Each row is followed by its class. Each block has new classes.
[ -6  -6  -2  -6  -6  -3  -4   7  -4  16   5 -13  15   1   8  -5  -1  -6
  25  -4 -12] => H
[ 10   0   7   2 -16  -9   3  11   5   2   3   8   7   6 -19   5   0 -12
  20  -9   3] => N
[ 4 -2  0  9  0  7  1 -5 -4 -6  1 -8 -4 -4 -4 -3  1 20 22 -3  1] => D
[  9   6  -2  -6 -21  13   3  15  -3   7  11 -24   8  -6 -17  -6  -3   0
   9 -12 -10] => H
[  2   6   6  13 -10  -1   5   9  -2   3   4   1   8  -3 -17   8 -15  10
  36  -3   2] => D
[  7  11   3   3 -19  -2  -3  18   1   2   8  -1   9  -2 -24   4  -2  10
  27  -9  -5] => H
[  4  -3  -1   9 -12   4   7   5  -1   9   3 -10   8   3 -17  -2  14 -12
 -18  -9   2] => N
[  4   5   1   3 -19  18   3  12  -2  24   3 -13  26  -2 -13   4   0  10
  37 -12  -2] => H
[  5   2   3  -7  -9  -5  -2  11  -3   7   8   0  14   8 -12   0  -1  -1
  38  -5   2] => H
[ 10   4   4  -2 -31  -2  -1  16  -6  15   1  -3  20   8 -36  -5  -1  -8
  14   4 -10] => H
[  3  -4  -1  -5   0  -3   1   0   2   0   1 -15  -3  -1  -9 -13  -1 -20
  -6  -4  10] => A
[ -2   5  -4   5 -13   4  19   7   2   1  -1   1   3  -7 -17   3   5  -5
 -11  -2   1] => N
[ 10   6   5   1 -17   2   4   3   2   4   1  -8   3  -3 -21  -6  -1 -15
 -11  -4   2] => N
[-7 -7 -8 -1  3  0  6  1 -1 17 -1 18 10  9 11  5 -1 -1 25 -3 -2] => R
[  0   7  -5  -3   6  11  13  -3  -4   2   0   8 -13  -5 -14   9   1   4
  24  -7   5] => V
[  1   4   0  -7  -9   6   7  15   1   8   0   0  17  -6   8  -3   1 -15
  -4   1  -3] => H
[  0   3  -8   3  -3   7  -2   5  -7   2   8 -22   8  -7 -24  -6  -2   6
  32  -7  -4] => D
[ -3  -6  -3   4  -3  -5   2  17  -3   5   4   2  12  -3 -27 -13  -4 -28
  -8  -2   0] => K
[ -7 -15  -2   4  -3  11   1  -6   0  22   4   0  15   5  31   2   1  16
   4   3   4] => Q
[  3  -9  -2   0   8   1  -5 -23  -6   2   0  -7   5  -9   4  -8   4 -22
  17  -2  11] => K
[  0   1   0  -5  -6  -5  -4  21   0  -8  13   0   0  -8  -2  -8  -1   7
 -16  -2  -4] => H
[  0   0   5  -8 -13  -4   8   9  -6   9   4   1  18  -5 -30  -4  -8 -25
  31  -6   2] => N
[  1  -5   0   5 -15   8   8 -10   3  20   2  -5  18   1 -16  -9  -2 -12
  26 -10   6] => H
[ -6  -8  -4   1   4  11   1   5  -3   8   9  -4  10  -7 -10  -9  -4 -24
  14 -23   4] => K
[ -9   0  -7   5   3   3   9  13  -3   2   6  10   4   4  -8   7  -3   5
  -2 -10  -1] => R
[  9   3   7   6 -12   4  -7  10  -1   7   3  -5  25   9  -2  -1   3  23
  42   4  -1] => H
[  4   1  -1  -5 -24   5   7   3  -2  11   1 -12  14   5  -5   6   0 -13
  14  -5   3] => H
[  6   1  -4   0 -13   9   9   4  -2  14   3  -7   2  -5 -13  -8   5 -18
  -2  -8  -2] => N
[  5  -4   4   7   1   9  -4   4  -3   2  13  -6   5 -18   1  -9  -3  20
  40   3   1] => D
[  8   2   2   3 -17   9  -1   3  -2   8  -3  -2  16   0 -22  -1  -3  -4
  24  -6  -3] => N
[  0   4  -1  -1  -9  -2  -5  16   4   0   6 -12  13   4  -5  -3   0   1
   6   2  -5] => H
[-10   0   2   8   6   1  -4   3  -2  -6   1   7  -2 -14 -11  -4  -2  -3
 -13   4   1] => K
[ -3  -5   3  -3   2   6  17   0  -7  -3   1   0  -9  -5 -15  20  -1  -2
  32 -14   3] => V
[  3  -1  -1  -6  -4   9  15  11  -6   7   5   5  -4  -7  -7  15   3  -4
  31 -15   5] => V
[  7   4  -1   5 -12  10  17  -6  -3   3  -1   1  -4  -8 -23   5   0   2
  16  -9  -1] => V
[  3  -2   1  -1  -5  -4  -1   8   3  10   2   6  10   2   6   3   2 -17
   7  -2  -8] => H

Each row is followed by its class. Each block has new classes.
[ 10  -2   1   2   2   0   3   4  -2   8  -2  -3  -2 -13   1  11  -3   8
  -1   2  -3] => U
[ -3  -6   1  -1  -7  23  -4  13  -5  48  18 -16 -12 -42  -5 -10  -6  -9
  -1  -3   4] => C
[ 3  0  2  0  2  1  0  8  0  7  2 -3  0  1  0  3 -2  6  1  1 -2] => E
[ -1   7   2   2   2 -12   2  -3   4   6   3   5  -5  10   0  -1   2  11
   0   4  -4] => E
[ 22   3   1   0  10   7   7  -2  -7 -30  -7   4  21   5  -7  15   2  11
   1  -4  -9] => W
[-12   9  -1  -1  12 -23   0  -2   5   5  -5   1   0  28  -1  -6   5   7
   1   6   7] => C
[-14  10   4  -2   1 -14  -3   5   7   4   2  -5 -12  35   5  -4   2  12
   4   6 -10] => X
[  1   1  -3  -1   9 -28  -2   3  -2  16  -6  -8   2   8  -6   5   5   5
  -1   3   4] => U
[-10   7  -1   0   5 -12  -2   1   4  10   6   1  -4  12   0 -10   3   2
   0   4   2] => X
[ 7  0 -1  1  2  4  1  4 -5 11  4  2 -3 -9  0  2 -1  4 -1 -1 -1] => U
[-24  15  -1  -4   8 -20  -9  -5  10   1  12   2  -6  32  -4 -32   9  -5
   2   4   5] => X
[ 20  -1   1   3   2  29   2   2  -7  18   6   3  -1 -32  -7  -5  -5  -3
  -3  -4   3] => U
[  6   3 -50   0  12   4  -1   9  -4  18   2 -10   1   3  -2   6  -4  17
   0   0  -1] => E
[ -7  13  -4  -5  23 -40   3 -13   3 -32 -18  15  18  52  -5  -9  11   4
   4   7   8] => C
[-1 -6 -3  0 -8 -2 -1  3  0  4  0 -5 -5 -6  6  6 -3  0 -3 -1 -1] => E
[ 3  9  4  2  3 -7  1 -1  3  1  2  5 -3 10  2  5  2 11  1  5 -6] => E
[ 15   3   2  -1  10  11   2   0  -7 -10  -2   4  12   0  -8  -4  -1   3
   2  -3  -2] => W
[-2  1  3 -1  6  2  1  5 -1 12  2 -5 -1  1 -1  0 -3  7  0  1  0] => E
[ 5 -2  2  1  1  3  1  6 -2  2  2 -4  2 -4  2  6 -3  7  0  1 -4] => C
[ -1  10   2   1   3   0  -1 -10   1 -14   3  11   4   3  -8 -14   7  -9
  -2   4   1] => E
[ 18  -3   5   1   7   4   3  10  -6  11   6  -7   8  -2  -1  14  -5  17
   0   2 -10] => C
[ 5  0  1 -1  1 -1  1  0  0 -6 -4 -6  2  4  2  8  2  5  0  2 -6] => S
[-16  -3   2   1 -13 -10  -5   2  10  20   4  -3 -21   1  13   2  -3   1
   1   3   0] => W
[ -2   1  -4  -2   1  21  -5  -2  -5   0   8   5   7 -18 -10 -24   0 -22
  -2  -4  12] => U
[ 27  -6   5   3   6  11   7   8  -9  -7   4  -4  14  -4  -2  21  -4  17
   0  -4 -15] => C
[  2  -3   4   3  -6 -12   2   2   2  -5  -4  -4  -4   6   9  28  -1  12
   1   3  -9] => W
[-2 -2  1  2 -2 -3 -1  4  2 10  3 -4 -7  0  2  7 -3  8  1  1 -4] => E
[-21  11   5  -1   5 -19  -4   5   8  18  12  -5 -12  31  -1 -14   4   7
   1   7  -1] => X
[-18   1  -2  -4  -1 -22  -2  -3   9 -16  -2  -3   3  36   3   4   4   1
   3   5  -1] => U
[  3  -2   6   2  -1  -8   2   8   3  16   1  -8  -9   6   9  19  -6  19
   1   8 -11] => E
[ -7   1   1   0  -2  14  -1   4   2   2   8  -1   1   2   1 -14  -2  -4
   1  -1  -9] => U
[ 3 -2  7  0  0  3  0  0 -1 -3  0  0  2 -3  2 -1  0 -1 -1 -1  1] => X
[-1  1 -2 -3  5  1  1 -1 -2 -5  2  3  8  0 -5 -6  0 -4 -1  0  4] => C
[ 10   5   1   0   8  21   3  -5  -5 -31 -10   9  15  -2  -8 -10   2  -2
   0  -6   3] => E
[ 1  1 -1 -1  1  9  1  4 -3  1  0 -2  5  1 -5 -3  1 -2  0 -1 -1] => X
[-8  3  0 -1  2  4  1  4  1  6  6 -2  0  3 -2 -8 -1 -6  0  0  2] => U
[ -4  -3  -6   0 -11  -1  -1  -7   3 -11   3   8   1  -5   1  -7   3 -18
  -1   0   3] => E
[ 1 -4  1  0 -3 -2  0  4  1  5  0 -3 -4 -2  6  9 -5  7  0  2 -4] => E
[ 11  -5  -7  -3   9   5   3  -1  -7 -17 -11   4  22   6  -4  -2   1  -8
   1  -3   6] => S
[ 11  -1   5   0   4  14   5   3   1 -22 -12   1   5   1   1  14  -4  17
   1  -1  -5] => E
[ 9 -1  4  2  8 -3  2  9 -2 31  5 -9 -5 -7  2 13 -6 17 -4  1  0] => X
[ -6   3  -2   0  -3  -5  -2  -5   6 -16   0   7   0   9   1  -9   4  -5
   0   2  -1] => X

Each row is followed by its class.
[-42  30  12  -1  -8 -49 -20   3  -3  -5 -17  11 -23 -10  -8 -13   5 -11
  -6  27   6] => M
[-33  20   9 -18   5 -11 -18   3  -5   4 -20   4 -14 -10  -6  -9  -2   9
  -8  15   8] => M
[-11   2   6  -5 -14 -15 -20   6 -13   8 -12   7  -6 -15   8 -11   0 -13
  -8  37   8] => J
[-33   5  -9 -25 -31  -1 -38  24  -7  23 -15  15 -12 -34   2 -29 -15 -21
 -11  36  11] => J
[-15  11  12  -8 -29   1   1   4 -11   8 -14   6   3 -28  11 -36  11  -6
  -9  54   7] => T
[-24   8   1 -14  -2 -14 -30  17  -4  -1 -11  14 -14 -23   0 -17  -7 -28
 -12  21  -6] => T
[-44  14  11 -16   8 -16  -6  -5 -10  -5 -17  11 -29 -24   5 -17   7 -12
   5  31  -4] => T
[-30  17  -5  -9 -13   5 -16  14  -8  -1 -15  14  -4 -26   6 -17  -6  -2
   4  25   4] => T
[-51  13  27   7   3 -16  15   1   0   3 -21  16 -47  -5   8 -12  -6  -9
   3  27  -2] => T
[-21   8   7  -5 -10  -2  11  -5  -5  -1  -6   9   3  -9   0 -14  17 -10
 -18  -3   1] => T
[-23  19  -1  -5  -8  -8 -26   4  -1   9 -10   6 -21  -9  -6 -11  -3 -16
 -11   5   9] => M
[-38  12  12 -16 -15  -8 -12  10  -4  10 -19   4 -19 -25   4 -20  11 -16
  -7  31   0] => T
[-36  21   7  -7  -4 -14 -31   4  -9   1 -12  12 -26  -5  -6 -12   3 -24
 -15  33   6] => J
[-11   8  -3 -19 -10 -12 -19  15  -8  -5 -14   7   4 -18  -1 -18  -3  -7
 -11  11   5] => M
[ -8   6   7 -15  -3  -7 -16  11  -9   7   6  -3  -6 -13  -5 -11  -2  -3
  -6   4   3] => M
[-39   3  -3  -6 -12  -6 -12   8  -1   1 -14  11 -21 -13   6 -13   5 -18
 -10  20  -4] => J
[-38  10  -2  -8 -24  -6 -12  28 -12   4 -25  11 -11 -22  10 -21  -2 -12
  -8  46   6] => J
[-40   3   7 -12  -7 -10 -13   3 -10  11  -8  11 -10 -12   6 -10   1 -19
 -14  23  -3] => T

Each row is followed by its class. Each block has new classes.
[-1 -6  2  2 -2  6 -3  5  3 -2  2 21 12 -6  5  8 -4  9 -4 -3  2] => (9)
[ -7   5  -8   6   7   9   1  -7  -5  -9   7   2  42 -22   3   9  -1   0
   5  -1  -2] => (3)
[  0   9   4  -3   8  -1  -7  -9   7   0   7  -2  12 -12 -13   7  11   4
   3   3  -9] => (1)
[ -9  -3 -22   0   0  -2   3   1   6  -6   1  13  -3 -17   3  14 -11  19
   0   9  -2] => (9)
[  0  10 -10   2  -4  -1  -2  -8   9  -5 -11   2   4 -22 -18  11   0  -2
  10  26  -3] => (20)
[-10   4  -1   6  -1  -1   2  -4   1  -4   3   1  14  -3   6   5  -3 -10
   3  14   2] => (15)
[-11  -5  -3  -1  -2   2  -5   2   5  -1   6  13  33  -6   3   6 -13  -8
  -2  -9  -1] => (9)
[ -4   8 -11   0   3  -2   2  -9  -5  -3   4   2  40 -21 -10   7   1  -1
   9   0  -4] => (5)
[-10  13  -2  -3  -6  -2   1 -13   0 -11   4  -8  42 -22 -20  10  -4  -9
   3   6  -6] => (5)
[ -4  -3  -5   3  12  -1   1 -11  -7  -7   0 -10 -13  -3   1   0  20  -6
  18  17  18] => (6)
[  0  10 -16  -2  -1  -5   0  -8  -3  -1   3   0  36 -17 -16  -3  -3  -1
  11  -7  -4] => (5)
[-10  -3   6   4  -1   3  -2   7  -4  -9  -7  14  19  -6  -7  19  -2   9
  -3  -5   2] => (9)
[  0 -11  12   5   9  -4   2 -16  -1  -3   6  -3  15  -8  -4  -5  12 -20
  10   8  12] => (6)
[-4 -1 -4  1  4 -1 -4 -2  3 -6  9 11 16 -7 -3  9 -1  1  2  0  2] => (9)
[-11   7 -12   4 -10  -1   7   7  -3  -8   3   2  42  -7  -2   5  -4   4
   6  -8  -3] => (9)
[ -6 -13 -15   3  -1  -2  -2   3   5  -4   4  17   0  -8   4  -1 -10   5
   5   0   2] => (9)
[ -5   0 -11   0  -4   0   2   0   2  -8   1   6  21 -11  -7  10  -3   7
   3  -4   1] => (9)
[  7  -2   4  -1   1   6  -6   5  -1  12   5  19  34   1   6  -5  -9  -6
  -5 -16  -9] => (3)
[  2  12 -13   1  10   0   1   5   0  -1   3   4   2  -6   2   4  -1  11
  -1  -4  -3] => (9)
[-16  -5   6   3  -3  -4   1 -14  -2 -19   6   1  26 -12 -13  24   3  -6
   7   4  10] => (9)
[  5  -3  -4  -7   4   0  -4  14  10   6   2  16 -16   0  -1  -2   2  15
  -1  -7   2] => (9)
[ -1   9 -19   0  -2   0   5  -1  -1  -6  -1  11  31 -11  -7   3 -13   0
   7   2   0] => (20)
[ -7 -18   1  -2   7   0   4   5   9  -5  -2  22   3  -3  -3  14 -11  15
  -3  -5   6] => (9)
[-2  2 -5  6  8  5  3 -3 -9 -1  5  3 33 -8  6  0  4  5  4 -5 -2] => (3)
[-10  -2  -6  -2  -3  -2  -3  -2   7 -10   0   8  22 -13 -13  15  -4   7
   6  -9   3] => (9)
[  6   5   1  -2   2   0   0   1   4 -14  -2   2   1 -10 -10  14   7   6
   0   2  -1] => (9)
[ -6  10 -15  -2  -2  -3  -3 -11  -1   0  11 -14  42 -16  -4  -2   4  -5
   8   2 -11] => (5)
[-22  -4   1  -1  -2   0  -2   2   1  -7   6   6  26   0   4  18  -4   4
  -4 -10  -3] => (9)
[ -2 -11   0   4   5   1  -2 -14  -1  -5   1  10  14  -4  -7   7  -3  -6
   0   3   8] => (5)
[  2   0   3  -2  -3  -2  -9  -7   3   2   5   5  42 -11 -16   4   3  -6
  -1 -12 -10] => (20)
[ -3   6 -10  -5   8   2  -1 -14   1  -2   5   8  42 -16  -7   8  -6  -7
   7   1  -5] => (5)
[  0  -7  -9   4   6  -5   1  -4   0  -7   1  -9 -24  -6 -11   4   9  10
  10   2  13] => (13)
[  0   6   4  -1   1   4  -4 -10  -2  -4   1   4  42 -17 -13   5   5  -8
  12   6  -3] => (5)
[ -3  -2 -11  -1   1   3   2   2   2  -8  -1  15  18  -8   8   7  -6   5
   4  -1   0] => (9)
[  8 -15   9   1   4   1  -2   4   8   4  -7  18 -19   1  -9   4  -3   5
  -3  -8  12] => (9)
[  1  -4  -9   5   3   3   4   2  -5  -3   1  11   5  -8   8   3 -12   5
  -1   3   3] => (9)
[  6   3 -10  -1   5   2   3  -7  -2   2   0  -1  27 -10  -6  -6  -6  -6
  12   2   1] => (5)
[ -2  -2   6   1  -4   2  -1  -4  -5  -5   2  10  42  -5  -5   8 -14 -13
   4  -8   0] => (20)
[ -1  12  -1   1  -6  -1  -1 -11  -1  -1   9  -2  20  -8  -3   4 -14  -4
  -3  -4  -7] => (20)
[ 0  0  0  2  6  1  2 -9 -3 -1  0  0 15 -8 -4 -1  9 -7  9  8  8] => (20)
[-16   5  -1   3  -4  -3   8  -5  -2 -14   1  -6  36 -10  -3  11  -4 -11
  12  12   0] => (15)
[ -8   1 -29  -1  -1  -1  16 -18 -10 -13   4  -4  10 -13 -13   0 -26  -4
  15  -5   4] => (13)
[ -3   5  12   3   2  -3  -4 -11  -3  -6  -1  -8  27  -9 -17   9  21   1
   4  -3  -2] => (5)

Each row is followed by its class. Each block has new classes.
[ 43  -3 -55 -14   5  -5   5 -20  -7  18 -41   3  -4  -7  33   2   0   3
  -8 -20  -2] => lq
[ 35  -8 -33 -16  28   1  28  -9  -9  22 -43   3  -8  -1  21  -1  -3   4
  -4 -16   1] => lq
[  7  -9 -37 -35  12   7  22 -16  -3  32 -28  -2  -1  -8  26  -9   7  14
   7 -12   2] => lq
[ 29  -5 -29 -24  14   4  19 -16  -9  17 -16   1  -1  -2  20   0  -2   1
  -3 -17  -5] => lq
[ 15  -3 -30 -28   3   3  -3   2  -5   5 -24  -1 -19  -5  19  -5  -9  -3
   8  -6   0] => zm
